Here is a tiny trained network, its code and every weight. The questions are about switching its units off for an input and a class, where a switched-off unit gives its printed mean instead of its output.

import numpy as np


def w(rows, s, z=0):
    codes = np.array(rows[::2]) - 128.0
    scale = np.full(codes.shape[1], s)
    scale[-1] = z or s
    return codes * scale


def norm(h):
    return h / np.sqrt((h * h).mean(-1, keepdims=True) + 1e-5)


def f(y):
    return y / 2 * (1 + np.tanh(0.7978845608 * (y + 0.044715 * y**3)))


def log_softmax(a):
    a = a - a.max(-1, keepdims=True)
    return a - np.log(np.exp(a).sum(-1, keepdims=True))


def net(x, mask):
    res = np.array(x, float).reshape(1, 6) / 4 @ E
    u = 0
    for l in range(3):
        y = f(norm(res) @ A[l][:, :-1].T + A[l][:, -1])
        res = res + np.where(mask[u : u + 4], y, B[l][:, -1]) @ B[l][:, :-1]
        u += 4
    return log_softmax(norm(res)[-1] @ U[:, :-1].T + U[:, -1])


A, B = {}, {}
E = w([
[130,107,179,125,89,170],'x0',
[1,147,63,101,112,92],'x1',
[160,187,238,91,173,114],'x2',
[127,134,156,118,147,131],'x3',
[103,93,123,66,32,109],'x4',
[91,190,91,84,85,174],'x5',
],0.0088)
A[0] = w([
[121,167,111,175,127,94,96],'L0N1',
[148,55,168,139,146,186,154],'L0N2',
[207,2,144,125,135,100,251],'L0N3',
[146,186,114,168,79,110,153],'L0N4',
],0.0084,0.0028)
B[0] = w([
[161,1,170,154,131,175,133],'L0N1',
[92,120,43,218,66,85,175],'L0N2',
[97,139,127,250,20,146,254],'L0N3',
[120,120,163,18,155,214,140],'L0N4',
],0.007,0.0056)
A[1] = w([
[205,79,137,159,91,182,148],'L1N1',
[148,214,187,206,138,2,6],'L1N2',
[131,186,50,161,221,248,32],'L1N3',
[98,83,99,125,173,54,175],'L1N4',
],0.0074,0.0015)
B[1] = w([
[125,185,63,177,144,140,254],'L1N1',
[98,79,254,81,107,133,250],'L1N2',
[164,85,113,67,161,142,240],'L1N3',
[111,143,204,113,106,198,183],'L1N4',
],0.013,0.0028)
A[2] = w([
[118,120,210,129,140,64,138],'L2N1',
[54,149,120,101,115,192,226],'L2N2',
[111,134,190,140,163,89,7],'L2N3',
[133,131,132,142,250,156,144],'L2N4',
],0.013,0.0017)
B[2] = w([
[47,127,154,183,229,115,218],'L2N1',
[187,156,101,52,122,1,253],'L2N2',
[40,80,222,145,164,120,177],'L2N3',
[160,71,109,88,144,226,213],'L2N4',
],0.0094,0.0059)
U = w([
[75,92,226,164,211,130,204],'0',
[125,80,82,251,61,161,213],'1',
[195,192,124,121,105,122,3],'2',
[186,77,77,89,205,205,86],'3',
[88,107,55,33,116,16,152],'4',
],0.016,0.0022)

Each question gives the input, the list of numbers given to net, and the class t.
The units are the neurons (one row each of A and B). Each row of codes is followed by its name. A weight is (code - 128) times the scale printed after its matrix; where a second scale follows, it is the last column's (A, B and U).
mask holds one flag per neuron, layer by layer. A switched-off neuron (its flag False) gives its mean, the last column of its row in B, instead of its output. The means were averaged over made-up inputs and are rounded, as every weight is.
A unit's drop is (log p(t) with every unit on - log p(t) with that unit switched off) / (log p(t) with every unit on - log p(t) with every unit switched off).
The circuit of an input: a set's keep is (log p(t) with only the set's units on - log p(t) with every unit switched off) / (log p(t) with every unit on - log p(t) with every unit switched off). Starting from all 12 units, units are removed one at a time, each time the one whose removal leaves the highest keep (on an exact tie, the one counted first), for as long as the keep stays at least 0.8.
units of the circuit, in order: the units of the circuit, biggest drop first
top k neurons: the k neurons with the biggest drops, biggest first
k most important neurons of layer l: the k neurons of layer l with the biggest drops, biggest first
drop when u is switched off: that unit's drop, to one decimal
input [-5,-4,4,-4,-7,3], class 3: units of the circuit, in order	L2N4
input [1,7,-4,6,-6,-3], class 3: units of the circuit, in order	L2N4, L0N3
input [3,-6,3,-1,-4,3], class 3: units of the circuit, in order	L1N1, L2N4
input [-7,-6,-1,2,-1,-7], class 1: top 3 neurons	L0N3, L1N1, L0N2
input [-2,-8,1,-4,-5,0], class 1: units of the circuit, in order	L0N3, L0N2
input [3,6,6,4,-1,3], class 4: top 2 neurons	L2N2, L1N2
input [-3,6,-4,8,-5,-2], class 3: top 2 neurons	L2N4, L0N3
input [-7,1,0,6,0,0], class 0: top 2 neurons	L1N1, L1N4
input [-8,4,-7,5,-7,8], class 3: 3 most important neurons of layer 0	L0N3, L0N2, L0N1
input [-7,6,-2,-8,-7,3], class 3: 3 most important neurons of layer 0	L0N3, L0N1, L0N2
input [0,3,-2,-4,7,-7], class 1: top 2 neurons	L0N3, L2N2
input [-8,-7,-2,1,8,4], class 1: top 2 neurons	L2N2, L0N3
input [8,-1,-1,4,0,3], class 2: top 2 neurons	L0N3, L2N2
input [5,3,-4,-2,-4,0], class 4: 2 most important neurons of layer 1	L1N1, L1N4
input [3,-1,-4,5,-2,7], class 4: units of the circuit, in order	L2N2
input [-4,3,-3,0,2,-6], class 1: top 2 neurons	L0N3, L1N2
input [-1,6,3,-1,8,-7], class 0: top 2 neurons	L2N1, L1N1
input [6,7,-5,-4,0,-6], class 4: 2 most important neurons of layer 1	L1N4, L1N1
input [3,2,6,-1,-7,6], class 3: drop when L1N3 is switched off	0.3
input [5,-1,2,4,5,-1], class 1: drop when L2N2 is switched off	0.1
input [-3,-4,-2,6,-2,-2], class 1: drop when L1N4 is switched off	0.0
input [7,3,-5,-5,-1,1], class 4: drop when L2N2 is switched off	0.1
